[[  33.8  139.9  -78.5  -23.3  -92.8  -71.1]
 [   8.8 -199.7 -108.1  142.9  148.5 -133.9]] gives 148.5, -199.7

[-0.11  0.02  0.15  0.04] gives 0.15, -0.11

[ 0.024  0.104 -0.090  0.160 -0.135] gives 0.160, -0.135

[ 10.7 -10.2   8.1   2.7  -1.9] gives 10.7, -10.2

[[ -47.4  -20.2 -125.1 -165.5 -122.3 -159.1]
 [ 135.4   85.3   -1.1  -98.5 -141.2 -225.6]] gives 135.4, -225.6

[  23.753  -66.098 -113.004 -163.553 -125.477  127.447] gives 127.447, -163.553

[-0.17  0.17  0.15  0.00  0.10 -0.09] gives 0.17, -0.17

[ 0.0  0.7 -0.1  0.7 -1.0  1.7] gives 1.7, -1.0
---
[-1.02  1.44  1.68  1.49  1.74 -1.67] >> 1.68

[-10.532  -8.124  17.288  -5.079  -6.301   3.510  -9.775] >> 3.510

[[-15.081  -3.210  -8.630   8.347   7.876 -17.900]
 [ -1.426  10.065  15.070  10.487   6.014   9.286]] >> 10.487

[-14.08 133.10 -92.20 -45.82] >> -14.08

[[ 21.4   6.6 -11.1  13.8  14.5]
 [  5.8  -1.2  -1.8  -4.1  18.1]] >> 18.1

[ -74.479  175.251 -162.224  -37.750] >> -37.750

[ 76.7  40.7  96.3   3.5 -97.7] >> 76.7
---
Input: [-51 -79 -34 -14 -20]
Output: -20

Input:
[[-33 -73 -64 -75  72]
 [ 16  81  79  80 -78]]
Output: 72

Input: [ 36   1  21  65 -77]
Output: -77

Input: [-65 -44   0 -13   6]
Output: 6

Input:
[[ 19 -10 -16 -61  11]
 [ -2  30   3 -60 -56]]
Output: 11

Input: [-12  72   4 -66   5]
Output: 5
---
[[41 80 26 46 63 69]
 [45 24 65 36 57 73]
 [49 34 37 43 33 72]]
80, 24

[78 22 87 66  6]
87, 6

[ -46  222 -623  586 -101 -580]
586, -623

[[260 973 839 782]
 [256 976 845 785]
 [251 467 385 137]]
976, 137

[[118 124 137 227  70]
 [124 142  82  19 119]]
227, 19

[ 23  22 -32  48 -37 -17  33]
48, -37

[[820 543 940 461]
 [789 413 965 586]
 [587 708  30 603]]
965, 30

[[2533 2883 6977 5632 4941 5835 4768]
 [5798 5098 5646 8134 4899 8083 4006]]
8134, 2533
---
-13,-21,11,6,-18,-8,-22
-31,-5,27,-19,-35,-13,-10
-13,-10,-33,9,-20,-30,-24
-> -31

699,551,800,517
7,992,532,740
-> 699

89,104,104,96
172,60,103,221
-> 89

855,488,487,521,531,400,643
66,726,555,305,644,655,767
-> 855

186,18,212,218,115,224
197,34,254,216,143,240
-> 186

72,8,21,43,37,48,49
6,25,55,46,56,53,57
15,11,78,35,43,49,53
-> 6

3854,7578,9029,2045,5359,4089,2021
2170,4767,8291,2116,5928,5912,7723
-> 3854

5,4,3,8,9
7,1,4,8,8
-> 5

152,180,160,139,186,196
85,122,142,186,57,139
-> 152

162,546,79,557,91
253,956,713,772,569
-> 162
---
[-16 -42 -31  59] result: -42

[[-57  60  46 -33 -17]
 [-55  44  34 -20 -13]] result: 46

[[ 59 -38  49 -65   9 -28  21]
 [ 55 -23  71 -52   6 -38  -2]] result: 9

[-27 -36 -61  -7 -16] result: -61

[[  0 -26  17  28  23  13   6]
 [ 66 -18  21  54  46 -46 -39]
 [-17  29   5 -26 -22  47  11]] result: 23

[-40  51  66  68   1 -54] result: 68

[[-11  19  12 -18 -45  62]
 [ 28 -21 -13  23  65 -65]
 [-16  20  13 -20 -46  56]] result: -18
---
[[ 2 -9 22 25 61]
 [ 4 -8 20 19 50]] gives 22

[-57  71  56  76  22 -73  24] gives 56

[[ 16 -21 -18  46]
 [-46  59   8  60]] gives -18

[[ 24  27 -34 -59]
 [-42 -53  44  73]] gives -34

[[ 33 -49  -5  -6  -7   9 -33]
 [-22  30  11   7   6 -21  32]
 [-68  58  39 -54 -18  18  63]] gives -5

[[ -1   1 -19   2]
 [ 12   8 -18 -41]
 [ -5   1 -11 -64]] gives -19

[-35 -47 -41 -23  58] gives -41

[ 43   0 -73   4] gives -73

[[-29  16 -24 -20  -3  -7  61]
 [-54  -8  46 -11 -10   0  40]] gives -24

[-14  -1 -46  66  19 -63 -30] gives -46
---
[-65  48  18 -15 -12  12  39] out 12
[ 0  4 60 74] out 60
[-79 -77 -66 -66] out -66
[  6  81  -3  39  56 -12 -79] out -12
[-41 -21  58  56 -18 -52] out -18
[-72 -77  -6 -28] out -6
---
[[  0  14  -2  -8  -4 -33 -14]
 [ 14  59  67 -33   8 -23 -45]] -> 0, -45

[[ -9  17  19  64  79  -9   8]
 [  2  79 -11  64  -1 -81 -34]] -> -9, -34

[[ 69  79  44  59  68  17]
 [  2  -5  17  17  13 -23]] -> 69, -23

[-51  69  22   2  48  31  39] -> -51, 39

[[ 31  10 -20  21  22]
 [-13 -74  -2   4  12]] -> 31, 12

[[  7   3 -18  13  20 -19]
 [  8  28 -69  40  30   4]
 [  7   2  -2   5  11  -2]] -> 7, -2

[-13 -29  60 -12 -28 -64 -17] -> -13, -17

[[-39  62 -19 -32]
 [-41  68  -3 -62]] -> -39, -62

[[-78  10 -49 -14  11  14]
 [  3   3  -1   4   4 -38]
 [ 40  -6  25   1 -18  -1]] -> -78, -1

[-20 -31  21  66  42 -44] -> -20, -44
---
20,94,88,59,34,77
52,30,55,32,62,16
result: 94, 16

820,388,157,536,554 result: 820, 157

5,5,6,0,2
6,2,7,6,3
result: 7, 0

631,-374,-577,825,886 result: 886, -577

8,1,6,2 result: 8, 1

5328,9283,3192,1893 result: 9283, 1893

47,628,91,-444,-945,519,579 result: 628, -945

159,106,73,230,164,9,87 result: 230, 9
---
array([[  8,  25, -58, -26],
       [ -3,  29, -51,  28]]) yields 25

array([-24, -60, -44,  27]) yields -60

array([  2, -12,  68,   3]) yields -12

array([  0, -73, -22, -57]) yields -73

array([[ 12, -29, -45,  63],
       [-12,  21, -20,  41]]) yields -29

array([-53,  64,  26,  53]) yields 64

array([-61,  24,  25,  40]) yields 24

array([[-30, -21, -74,   1],
       [ 32, -23,  26,   1],
       [ 37, -32,  36, -20]]) yields -21

array([[ 48,  -9, -28, -26],
       [ 14, -69, -35,   4]]) yields -9
